Below are the code and all the weights of a small trained network. Each question names an input and a target symbol and asks about switching units off, where a switched-off unit gives its printed mean instead of its output.

import numpy as np


def w(rows, s, z=0):
    codes = np.array(rows[::2]) - 128.0
    scale = np.full(codes.shape[1], s)
    scale[-1] = z or s
    return codes * scale


def f(y):
    return y / 2 * (1 + np.tanh(0.7978845608 * (y + 0.044715 * y**3)))


def softmax(a):
    e = np.exp(a - a.max(-1, keepdims=True))
    return e / e.sum(-1, keepdims=True)


def log_softmax(a):
    a = a - a.max(-1, keepdims=True)
    return a - np.log(np.exp(a).sum(-1, keepdims=True))


def net(x, mask):
    ids = ['αγδεζηθμξπτφψω'.index(c) for c in x.split()]
    T = len(ids)
    res = E[ids] + P[:T]
    u = 0
    for l in range(2):
        q, k, v = (res @ M[l].T for M in (Q, K, V))
        z = softmax(np.where(np.tri(T) > 0, q @ k.T / 4**0.5, -1e9)) @ v
        res = res + np.where(mask[u], z, O[l][:, -1]) @ O[l][:, :-1]
        u += 1
        y = f(res @ A[l][:, :-1].T + A[l][:, -1])
        res = res + np.where(mask[u : u + 4], y, B[l][:, -1]) @ B[l][:, :-1]
        u += 4
    return log_softmax(res[-1] @ U[:, :-1].T + U[:, -1])


Q, K, V, O, A, B = {}, {}, {}, {}, {}, {}
E = w([
[94,67,86,218,143,114,218],'α',
[24,118,21,127,120,100,203],'γ',
[133,169,95,52,142,224,172],'δ',
[175,163,154,53,106,216,107],'ε',
[107,126,98,151,215,141,69],'ζ',
[115,38,105,70,184,119,58],'η',
[85,161,105,131,73,65,50],'θ',
[156,164,115,110,135,60,107],'μ',
[94,86,236,173,181,191,74],'ξ',
[124,192,168,49,133,110,123],'π',
[132,145,142,120,102,30,117],'τ',
[231,110,115,134,93,190,59],'φ',
[133,153,165,187,101,98,81],'ψ',
[142,112,107,115,124,253,203],'ω',
],0.025)
P = w([
[181,90,108,101,248,133,208],'0',
[141,123,148,130,132,121,149],'1',
[128,121,145,134,123,113,141],'2',
[117,118,138,138,118,108,133],'3',
[104,118,135,142,116,108,128],'4',
[93,116,128,145,114,104,125],'5',
[85,113,124,149,114,104,117],'6',
[74,106,123,152,111,103,114],'7',
[64,106,117,155,113,102,112],'8',
],0.014)
Q[0] = w([
[98,207,191,93,87,143,104],'L0H0',
[122,154,113,162,12,148,135],'L0H0',
[100,115,180,175,43,72,158],'L0H0',
[114,108,135,169,93,192,194],'L0H0',
],0.011)
K[0] = w([
[109,176,178,89,137,120,47],'L0H0',
[151,139,101,145,49,126,86],'L0H0',
[55,109,145,175,70,98,120],'L0H0',
[54,113,102,138,54,251,140],'L0H0',
],0.011)
V[0] = w([
[119,70,116,185,115,60,95],'L0H0',
[76,87,255,157,158,133,103],'L0H0',
[90,194,90,197,205,129,104],'L0H0',
[247,101,102,187,92,142,98],'L0H0',
],0.0074)
O[0] = w([
[189,178,134,77,183,158,119,2],'L0H0',
[173,127,109,164,255,98,164,192],'L0H0',
[121,254,184,187,113,120,202,100],'L0H0',
[56,182,122,126,199,123,149,49],'L0H0',
],0.0076,0.0023)
A[0] = w([
[150,132,137,123,161,204,60,1],'L0N0',
[138,167,95,116,134,164,132,51],'L0N1',
[215,99,102,182,83,71,82,30],'L0N2',
[245,188,149,52,124,182,166,103],'L0N3',
],0.012,0.0049)
B[0] = w([
[79,96,169,92,81,99,166,253],'L0N0',
[164,97,172,160,87,153,142,116],'L0N1',
[170,186,176,81,220,179,160,194],'L0N2',
[158,210,130,128,251,136,146,224],'L0N3',
],0.015,0.0038)
Q[1] = w([
[186,93,197,255,116,41,157],'L1H0',
[42,32,125,85,201,175,171],'L1H0',
[82,102,27,129,206,75,90],'L1H0',
[169,81,224,135,172,89,31],'L1H0',
],0.0082)
K[1] = w([
[189,86,140,220,128,80,117],'L1H0',
[129,80,155,116,182,167,204],'L1H0',
[116,122,6,134,217,112,162],'L1H0',
[160,133,185,102,172,111,148],'L1H0',
],0.012)
V[1] = w([
[144,168,103,177,152,89,164],'L1H0',
[62,185,113,184,157,220,95],'L1H0',
[135,113,125,171,96,254,174],'L1H0',
[100,61,93,180,104,137,119],'L1H0',
],0.0075)
O[1] = w([
[192,109,168,86,61,127,189,132],'L1H0',
[255,104,138,160,137,62,152,142],'L1H0',
[135,175,185,89,147,79,117,113],'L1H0',
[159,153,145,103,207,119,143,2],'L1H0',
],0.0079,0.006)
A[1] = w([
[75,24,102,119,50,58,149,61],'L1N0',
[128,212,95,85,112,2,127,144],'L1N1',
[113,135,117,114,247,82,202,1],'L1N2',
[137,229,173,64,189,125,71,131],'L1N3',
],0.0096,0.0054)
B[1] = w([
[101,221,140,254,154,128,150,203],'L1N0',
[84,44,211,83,150,229,97,214],'L1N1',
[87,125,123,140,71,104,59,223],'L1N2',
[142,91,96,174,129,83,192,253],'L1N3',
],0.0099,0.0057)
U = w([
[130,76,120,59,200,159,201,254],'α',
[109,102,144,62,11,125,62,226],'γ',
[96,226,176,86,75,55,75,162],'δ',
[121,127,118,144,141,114,112,101],'ε',
[175,183,176,143,152,115,96,164],'ζ',
[106,106,111,125,174,162,114,53],'η',
[119,115,123,132,137,121,117,103],'θ',
[110,51,112,151,34,68,171,91],'μ',
[133,93,94,126,120,81,93,135],'ξ',
[139,24,104,168,108,191,137,42],'π',
[83,129,157,134,133,163,174,19],'τ',
[97,184,133,99,170,79,106,112],'φ',
[119,107,118,137,138,117,135,96],'ψ',
[103,92,185,129,145,112,116,38],'ω',
],0.012,0.0077)

Each question gives the input, a string of symbols that net reads in full, and the target symbol t.
The units are the heads (4 rows each of Q, K, V and O) and the neurons (one row each of A and B). Each row of codes is followed by its name. A weight is (code - 128) times the scale printed after its matrix; where a second scale follows, it is the last column's (O, A, B and U).
mask holds one flag per unit, layer by layer, with each layer's heads first. A switched-off unit (its flag False) gives its mean, the last column of its rows in O or B, instead of its output. The means were averaged over made-up inputs and are rounded, as every weight is.
A unit's drop is (log p(t) with every unit on - log p(t) with that unit switched off) / (log p(t) with every unit on - log p(t) with every unit switched off).
The circuit of an input: a set's keep is (log p(t) with only the set's units on - log p(t) with every unit switched off) / (log p(t) with every unit on - log p(t) with every unit switched off). Starting from all 10 units, units are removed one at a time, each time the one whose removal leaves the highest keep (on an exact tie, the one counted first), for as long as the keep stays at least 0.8.
circuit, biggest first: the units of the circuit, biggest drop first
most important unit: the unit with the biggest drop
top k neurons: the k neurons with the biggest drops, biggest first
k most important neurons of layer l: the k neurons of layer l with the biggest drops, biggest first
input η ψ ψ φ, target α: most important unit : L0N3
input π π φ, target α: top 2 neurons : (L0N2, L0N0)
input ω ω η ξ ε, target α: top 2 neurons : (L0N3, L1N3)
input δ ψ ζ, target δ: circuit, biggest first : (L0H0, L1H0, L1N0)
input ε ξ π ξ ε μ φ ξ ε, target δ: top 4 neurons : (L1N0, L0N0, L0N2, L1N1)
input ξ δ π θ π δ, target γ: 3 most important neurons of layer 0 : (L0N3, L0N0, L0N2)
input ω φ ξ ξ δ π, target α: circuit, biggest first : (L1N1, L1N3)
input μ η ε δ ε ε π η, target μ: circuit, biggest first : (L0N3, L1H0)
input τ π δ η, target τ: top 2 neurons : (L1N0, L0N2)
input ξ ξ γ π π η, target ξ: circuit, biggest first : (L0H0, L1N2)
input τ τ φ η, target τ: circuit, biggest first : (L1N0, L0H0, L1H0, L0N3)
input η π ψ φ π, target γ: top 3 neurons : (L0N0, L1N3, L1N1)
input π ω η ψ ω π δ ε, target α: top 3 neurons : (L0N3, L1N3, L1N2)
input μ δ α ω ω δ ζ, target μ: top neuron : (L0N3)
input φ π π ω ζ θ γ α η, target φ: circuit, biggest first : (L0H0, L1N0)
input ζ π φ δ ζ, target ζ: circuit, biggest first : (L1H0, L0H0)
input ζ ξ φ ω ε τ ω ζ, target ζ: circuit, biggest first : (L0H0, L1H0)
input δ φ ω ψ μ η η, target δ: top 2 neurons : (L1N0, L0N3)
input ξ ω ω μ, target α: 2 most important neurons of layer 0 : (L0N2, L0N3)
input μ ε φ φ π, target α: circuit, biggest first : (L1N1)
input α ζ ζ μ ω μ ζ π θ, target γ: top 2 neurons : (L0N3, L1N1)
input π ψ ξ θ τ ζ, target π: top 3 neurons : (L0N3, L0N2, L0N0)
input η φ π μ ξ ε φ φ, target δ: top 3 neurons : (L0N0, L1N0, L0N3)
input ζ η η, target ζ: 2 most important neurons of layer 1 : (L1N0, L1N3)
input α π μ ω ε η η α μ, target γ: 2 most important neurons of layer 1 : (L1N0, L1N1)
input φ ξ ξ ξ γ η, target φ: 2 most important neurons of layer 0 : (L0N3, L0N0)
input η φ ζ, target η: circuit, biggest first : (L1H0)
input γ ζ η, target γ: 2 most important neurons of layer 0 : (L0N3, L0N2)
